Below are the code and all the weights of a small trained network. Each question names an input and a class and asks about switching units off, where a switched-off unit gives its printed mean instead of its output.

import numpy as np


def w(rows, s, z=0):
    codes = np.array(rows[::2]) - 128.0
    scale = np.full(codes.shape[1], s)
    scale[-1] = z or s
    return codes * scale


def f(y):
    return np.maximum(y, 0)


def log_softmax(a):
    a = a - a.max(-1, keepdims=True)
    return a - np.log(np.exp(a).sum(-1, keepdims=True))


def net(x, mask):
    res = np.array(x, float).reshape(1, 6) / 4 @ E
    y = f(res @ A[0][:, :-1].T + A[0][:, -1])
    res = res + np.where(mask, y, B[0][:, -1]) @ B[0][:, :-1]
    return log_softmax(res[-1] @ U[:, :-1].T + U[:, -1])


A, B = {}, {}
E = w([
[129,216,26,194,186,123,145,105,156],'x0',
[54,56,107,171,119,119,254,147,62],'x1',
[76,168,159,127,83,207,131,28,163],'x2',
[207,49,9,59,101,113,179,68,203],'x3',
[95,111,59,76,161,180,50,99,12],'x4',
[155,104,124,221,25,52,72,71,67],'x5',
],0.0069)
A[0] = w([
[193,152,134,153,139,41,181,236,183,206],'N1',
[191,66,53,136,76,75,124,71,146,92],'N2',
[49,87,58,71,144,163,68,162,43,164],'N3',
[131,69,171,81,64,198,124,104,149,149],'N4',
[80,202,208,232,155,183,102,192,78,91],'N5',
[219,58,10,20,57,123,201,74,179,102],'N6',
[149,175,84,228,49,37,98,64,67,117],'N7',
[90,48,87,162,84,56,210,155,41,125],'N8',
[173,122,141,161,39,50,89,96,51,78],'N9',
[75,162,143,45,206,193,188,225,150,10],'N10',
[208,96,81,154,234,26,109,255,92,97],'N11',
[184,90,144,234,16,69,69,65,69,17],'N12',
[102,55,102,51,129,156,58,128,44,142],'N13',
[105,170,233,133,87,133,184,97,185,225],'N14',
[71,162,73,112,181,176,117,44,53,227],'N15',
[228,161,173,93,133,99,22,131,170,26],'N16',
[87,184,103,223,145,173,155,60,220,194],'N17',
[126,63,88,95,163,146,60,123,45,60],'N18',
[176,50,167,89,128,96,104,214,104,127],'N19',
[90,141,134,3,210,153,156,218,173,18],'N20',
[98,110,87,161,162,98,245,129,79,250],'N21',
[225,50,91,39,105,89,201,49,188,64],'N22',
[203,204,140,70,134,117,2,158,175,69],'N23',
[95,112,189,165,121,70,211,124,201,120],'N24',
[179,193,145,102,120,108,21,56,169,98],'N25',
[119,69,79,41,193,167,165,152,206,58],'N26',
[105,32,219,86,88,174,111,100,121,147],'N27',
[46,155,116,144,57,191,189,107,112,149],'N28',
[160,187,65,145,179,160,118,119,73,225],'N29',
[103,65,236,96,138,103,84,173,101,131],'N30',
[40,113,102,154,105,186,218,99,101,94],'N31',
[190,109,245,191,100,63,190,187,248,122],'N32',
[125,171,18,189,197,66,114,204,138,193],'N33',
[43,48,103,150,136,101,219,122,73,41],'N34',
[59,247,235,175,144,88,110,223,51,40],'N35',
[84,184,173,45,227,205,202,156,164,88],'N36',
[206,149,124,80,133,100,17,107,149,49],'N37',
[194,28,185,54,104,99,106,196,107,99],'N38',
[195,71,107,132,161,87,145,229,79,143],'N39',
],0.0058,0.0022)
B[0] = w([
[213,114,124,124,65,172,136,81,76,197],'N1',
[47,127,98,177,151,83,61,136,106,207],'N2',
[207,116,109,97,53,135,184,120,67,214],'N3',
[146,171,79,197,196,245,92,29,198,178],'N4',
[104,150,73,140,182,56,57,96,30,218],'N5',
[42,224,77,171,233,29,22,97,25,254],'N6',
[94,40,98,155,88,161,108,177,235,224],'N7',
[99,124,208,47,179,43,174,177,199,209],'N8',
[92,55,79,146,69,139,137,182,187,195],'N9',
[89,55,54,133,47,89,82,193,198,209],'N10',
[229,128,217,109,139,191,13,34,217,214],'N11',
[61,36,88,167,62,92,95,179,228,216],'N12',
[175,112,111,91,56,132,193,88,59,199],'N13',
[200,161,113,142,70,146,109,74,65,197],'N14',
[211,109,131,112,70,171,152,89,120,226],'N15',
[76,141,203,47,154,68,234,218,147,194],'N16',
[195,138,142,143,83,222,131,64,148,209],'N17',
[178,101,102,70,50,124,198,145,53,185],'N18',
[194,156,111,188,156,227,102,57,179,173],'N19',
[85,38,71,164,39,86,87,182,176,207],'N20',
[146,169,218,88,182,117,140,130,188,214],'N21',
[109,216,69,139,143,65,108,102,15,225],'N22',
[108,177,227,35,164,104,242,194,140,216],'N23',
[207,126,143,74,79,126,179,121,51,181],'N24',
[107,155,193,54,196,124,183,179,184,212],'N25',
[51,62,59,187,81,45,74,173,145,199],'N26',
[152,171,113,211,195,208,159,89,239,187],'N27',
[135,153,219,59,169,103,117,111,183,184],'N28',
[192,84,108,145,86,181,178,73,143,207],'N29',
[135,184,65,240,196,204,128,58,133,182],'N30',
[133,176,214,48,197,126,151,143,200,189],'N31',
[195,110,95,87,30,100,171,139,1,209],'N32',
[194,139,118,233,179,236,140,60,183,217],'N33',
[114,159,201,38,206,96,205,156,170,192],'N34',
[36,203,18,146,214,34,53,131,31,223],'N35',
[120,17,82,154,61,100,48,201,201,223],'N36',
[104,150,195,75,151,98,216,194,144,197],'N37',
[172,173,74,245,205,224,122,80,223,183],'N38',
[195,146,218,64,165,103,62,88,147,190],'N39',
],0.0055,0.0081)
U = w([
[45,176,57,157,180,46,53,166,58,125],'0',
[44,2,80,172,37,89,85,249,218,56],'1',
[97,156,211,39,189,74,204,225,189,70],'2',
[171,141,156,124,116,167,55,80,185,253],'3',
[170,155,80,223,171,214,140,97,203,92],'4',
[208,86,89,96,14,114,180,153,27,42],'5',
],0.0075,0.0045)

Each question gives the input, the list of numbers given to net, and the class t.
The units are the neurons (one row each of A and B). Each row of codes is followed by its name. A weight is (code - 128) times the scale printed after its matrix; where a second scale follows, it is the last column's (A, B and U).
mask holds one flag per neuron, in row order. A switched-off neuron (its flag False) gives its mean, the last column of its row in B, instead of its output. The means were averaged over made-up inputs and are rounded, as every weight is.
A unit's drop is (log p(t) with every unit on - log p(t) with that unit switched off) / (log p(t) with every unit on - log p(t) with every unit switched off).
The circuit of an input: a set's keep is (log p(t) with only the set's units on - log p(t) with every unit switched off) / (log p(t) with every unit on - log p(t) with every unit switched off). Starting from the 12 units with the biggest drops (on a tie, the unit counted first), units are removed one at a time, each time the one whose removal leaves the highest keep (on an exact tie, the one counted first), for as long as the keep stays at least 0.8.
circuit, biggest first: the units of the circuit, biggest drop first
unit that matters most: the unit with the biggest drop
top k neurons: the k neurons with the biggest drops, biggest first
drop of u: that unit's drop, to one decimal
input [-6,-5,2,3,4,0], class 4: circuit, biggest first -> [N4, N38, N27]
input [4,4,-6,4,3,-1], class 3: circuit, biggest first -> [N11, N39]
input [1,8,4,-7,6,-4], class 2: unit that matters most -> N31
input [6,-7,4,-1,-3,-4], class 2: circuit, biggest first -> [N23, N25]
input [3,-8,1,7,5,3], class 2: circuit, biggest first -> [N23, N37]
input [1,-7,0,6,7,6], class 2: top 3 neurons -> [N25, N37, N23]
input [7,4,-7,-5,1,8], class 1: top 3 neurons -> [N7, N12, N9]
input [4,-4,-6,5,7,-4], class 5: top 3 neurons -> [N18, N3, N13]
input [-8,-7,0,-1,6,-1], class 4: top 2 neurons -> [N38, N30]
input [-6,2,0,-4,-8,4], class 5: top 2 neurons -> [N32, N24]
input [-4,-1,-6,7,5,-7], class 0: top 2 neurons -> [N6, N22]
input [6,-4,0,6,-6,-7], class 1: top 3 neurons -> [N26, N36, N20]
input [-5,-1,-8,-5,7,-8], class 1: top 2 neurons -> [N20, N10]
input [6,8,8,1,-3,-6], class 2: circuit, biggest first -> [N31]
input [-6,4,-4,-3,-8,-4], class 5: top 2 neurons -> [N32, N24]
input [-6,0,3,-8,0,4], class 0: top 2 neurons -> [N35, N5]
input [7,-1,0,8,-5,5], class 0: top 3 neurons -> [N6, N22, N2]
input [-8,4,7,4,-5,-1], class 4: circuit, biggest first -> [N27, N4]
input [-5,-7,-3,0,-4,6], class 2: top 2 neurons -> [N16, N23]
input [5,7,8,0,-6,-8], class 1: unit that matters most -> N36
input [8,6,0,-5,8,-3], class 4: top 2 neurons -> [N33, N32]
input [-1,-4,3,6,-7,6], class 5: top 3 neurons -> [N32, N35, N24]
input [4,5,5,0,1,-7], class 1: drop of N36 -> 0.2
input [4,-1,-7,-3,-3,-1], class 3: drop of N38 -> 0.1
input [-8,8,2,-2,3,3], class 2: drop of N8 -> 0.8
input [-2,-6,-7,2,4,7], class 1: drop of N7 -> 0.4
input [-3,6,-2,-2,7,-5], class 5: circuit, biggest first -> [N3]
